Below are the code and all the weights of a small trained network. Each question names an input and a class and asks about switching units off, where a switched-off unit gives its printed mean instead of its output.

import numpy as np


def w(rows, s, z=0):
    codes = np.array(rows[::2]) - 128.0
    scale = np.full(codes.shape[1], s)
    scale[-1] = z or s
    return codes * scale


def norm(h):
    return h / np.sqrt((h * h).mean(-1, keepdims=True) + 1e-5)


def f(y):
    return np.maximum(y, 0)


def log_softmax(a):
    a = a - a.max(-1, keepdims=True)
    return a - np.log(np.exp(a).sum(-1, keepdims=True))


def net(x, mask):
    res = np.array(x, float).reshape(1, 7) / 4 @ E
    u = 0
    for l in range(3):
        y = f(norm(res) @ A[l][:, :-1].T + A[l][:, -1])
        res = res + np.where(mask[u : u + 8], y, B[l][:, -1]) @ B[l][:, :-1]
        u += 8
    return log_softmax(norm(res)[-1] @ U[:, :-1].T + U[:, -1])


A, B = {}, {}
E = w([
[174,202,68,122,109,60,147,189,50],'x0',
[208,157,121,250,21,160,96,115,166],'x1',
[122,125,123,126,117,119,131,113,124],'x2',
[189,160,203,148,194,73,56,41,86],'x3',
[128,125,121,130,129,123,126,125,132],'x4',
[122,129,129,122,115,124,129,119,123],'x5',
[21,176,93,213,158,141,65,102,90],'x6',
],0.011)
A[0] = w([
[109,112,112,55,169,143,150,113,128,84],'0.n1',
[150,206,20,103,109,78,97,220,46,21],'0.n2',
[88,122,109,129,79,85,143,107,132,53],'0.n3',
[36,119,63,101,51,142,131,215,169,35],'0.n4',
[9,223,70,184,134,161,90,141,126,40],'0.n5',
[60,127,102,92,189,125,131,140,97,75],'0.n6',
[142,159,111,198,72,186,149,127,151,72],'0.n7',
[76,75,157,138,147,204,96,103,176,2],'0.n8',
],0.012,0.0081)
B[0] = w([
[79,163,130,98,92,94,100,173,140,223],'0.n1',
[143,181,199,172,114,89,234,88,143,253],'0.n2',
[124,144,104,137,124,139,110,121,143,134],'0.n3',
[161,156,65,93,199,211,132,87,133,254],'0.n4',
[154,7,147,164,143,124,94,137,68,241],'0.n5',
[90,158,123,100,93,96,75,199,141,229],'0.n6',
[85,169,80,110,79,82,91,177,163,221],'0.n7',
[121,140,182,188,134,101,214,96,156,194],'0.n8',
],0.013,0.0071)
A[1] = w([
[118,92,137,75,102,118,126,158,99,23],'1.n1',
[183,61,130,49,69,149,195,199,144,37],'1.n2',
[61,68,148,143,110,170,159,71,230,42],'1.n3',
[114,138,129,134,155,140,123,72,148,160],'1.n4',
[53,70,208,142,114,169,126,119,237,2],'1.n5',
[183,207,184,108,190,87,25,37,80,83],'1.n6',
[253,91,165,55,85,97,167,156,183,47],'1.n7',
[187,137,99,183,52,126,58,121,175,64],'1.n8',
],0.011,0.0041)
B[1] = w([
[132,181,150,125,131,111,71,139,144,162],'1.n1',
[137,64,125,239,206,116,38,84,68,227],'1.n2',
[228,202,121,131,136,49,199,89,57,218],'1.n3',
[145,74,146,142,99,149,204,154,139,164],'1.n4',
[190,202,164,153,114,96,208,152,78,224],'1.n5',
[160,123,7,75,160,240,183,127,163,247],'1.n6',
[45,66,150,220,133,146,77,130,36,254],'1.n7',
[2,175,175,14,119,122,90,191,195,231],'1.n8',
],0.0089,0.0067)
A[2] = w([
[81,134,157,113,152,152,145,166,104,73],'2.n1',
[179,119,30,111,171,220,140,152,161,48],'2.n2',
[163,121,68,84,171,245,148,113,147,2],'2.n3',
[119,30,111,174,131,113,57,111,67,11],'2.n4',
[105,89,168,128,142,119,187,70,177,134],'2.n5',
[159,155,118,158,13,94,51,131,209,52],'2.n6',
[89,148,147,40,135,60,79,186,168,88],'2.n7',
[122,152,139,124,74,120,111,128,171,68],'2.n8',
],0.012,0.0047)
B[2] = w([
[132,146,134,125,102,167,103,122,141,181],'2.n1',
[174,110,114,61,79,199,147,69,150,222],'2.n2',
[164,142,71,145,71,185,133,93,131,209],'2.n3',
[148,37,134,156,190,98,60,94,69,215],'2.n4',
[143,182,99,139,80,94,133,174,119,172],'2.n5',
[91,134,151,47,190,126,103,151,134,207],'2.n6',
[82,114,159,103,72,127,84,157,252,255],'2.n7',
[145,72,116,86,169,108,116,155,151,165],'2.n8',
],0.013,0.0078)
U = w([
[66,150,155,59,129,107,72,206,191,249],'0',
[177,197,170,185,125,63,248,142,108,145],'1',
[175,124,43,96,127,218,140,107,132,82],'2',
[110,53,139,203,181,109,50,146,58,82],'3',
],0.018,0.0016)

Each question gives the input, the list of numbers given to net, and the class t.
The units are the neurons (one row each of A and B). Each row of codes is followed by its name. A weight is (code - 128) times the scale printed after its matrix; where a second scale follows, it is the last column's (A, B and U).
mask holds one flag per neuron, layer by layer. A switched-off neuron (its flag False) gives its mean, the last column of its row in B, instead of its output. The means were averaged over made-up inputs and are rounded, as every weight is.
A unit's drop is (log p(t) with every unit on - log p(t) with that unit switched off) / (log p(t) with every unit on - log p(t) with every unit switched off).
The circuit of an input: a set's keep is (log p(t) with only the set's units on - log p(t) with every unit switched off) / (log p(t) with every unit on - log p(t) with every unit switched off). Starting from the 12 units with the biggest drops (on a tie, the unit counted first), units are removed one at a time, each time the one whose removal leaves the highest keep (on an exact tie, the one counted first), for as long as the keep stays at least 0.8.
units of the circuit, in order: the units of the circuit, biggest drop first
most important unit: the unit with the biggest drop
top k neurons in layer l: the k neurons of layer l with the biggest drops, biggest first
drop of u: that unit's drop, to one decimal
input [2,-5,3,1,-8,0,-6], class 3: most important unit -> 1.n2
input [-5,2,-8,6,-7,-2,4], class 2: top 2 neurons in layer 1 -> 1.n6, 1.n7
input [-2,4,3,-3,3,6,-5], class 3: top 2 neurons in layer 1 -> 1.n2, 1.n7
input [-2,7,2,-7,6,-4,0], class 0: top 2 neurons in layer 1 -> 1.n8, 1.n6
input [5,6,-3,-4,0,-3,-6], class 0: top 2 neurons in layer 2 -> 2.n6, 2.n4
input [7,7,-5,-2,-6,-5,0], class 0: top 3 neurons in layer 1 -> 1.n8, 1.n3, 1.n5
input [-3,-6,-1,0,1,4,-8], class 3: top 2 neurons in layer 1 -> 1.n2, 1.n7
input [4,-4,0,-5,-1,-3,2], class 2: top 3 neurons in layer 1 -> 1.n8, 1.n5, 1.n3
input [2,-2,7,7,7,5,7], class 2: top 3 neurons in layer 1 -> 1.n6, 1.n7, 1.n2
input [-6,6,7,1,6,-2,3], class 0: top 2 neurons in layer 2 -> 2.n6, 2.n8
input [5,4,-1,-3,5,1,-3], class 1: top 2 neurons in layer 0 -> 0.n2, 0.n6
input [8,-7,7,3,7,0,3], class 1: top 2 neurons in layer 0 -> 0.n2, 0.n7
input [-8,7,1,-2,7,-1,-3], class 1: drop of 1.n5 -> 1.3
input [6,8,-1,1,2,-7,-7], class 0: drop of 0.n7 -> 0.4
input [-6,-4,2,-5,-7,1,5], class 1: drop of 0.n8 -> 1.2
input [5,0,5,-6,-1,2,7], class 3: units of the circuit, in order -> 0.n5
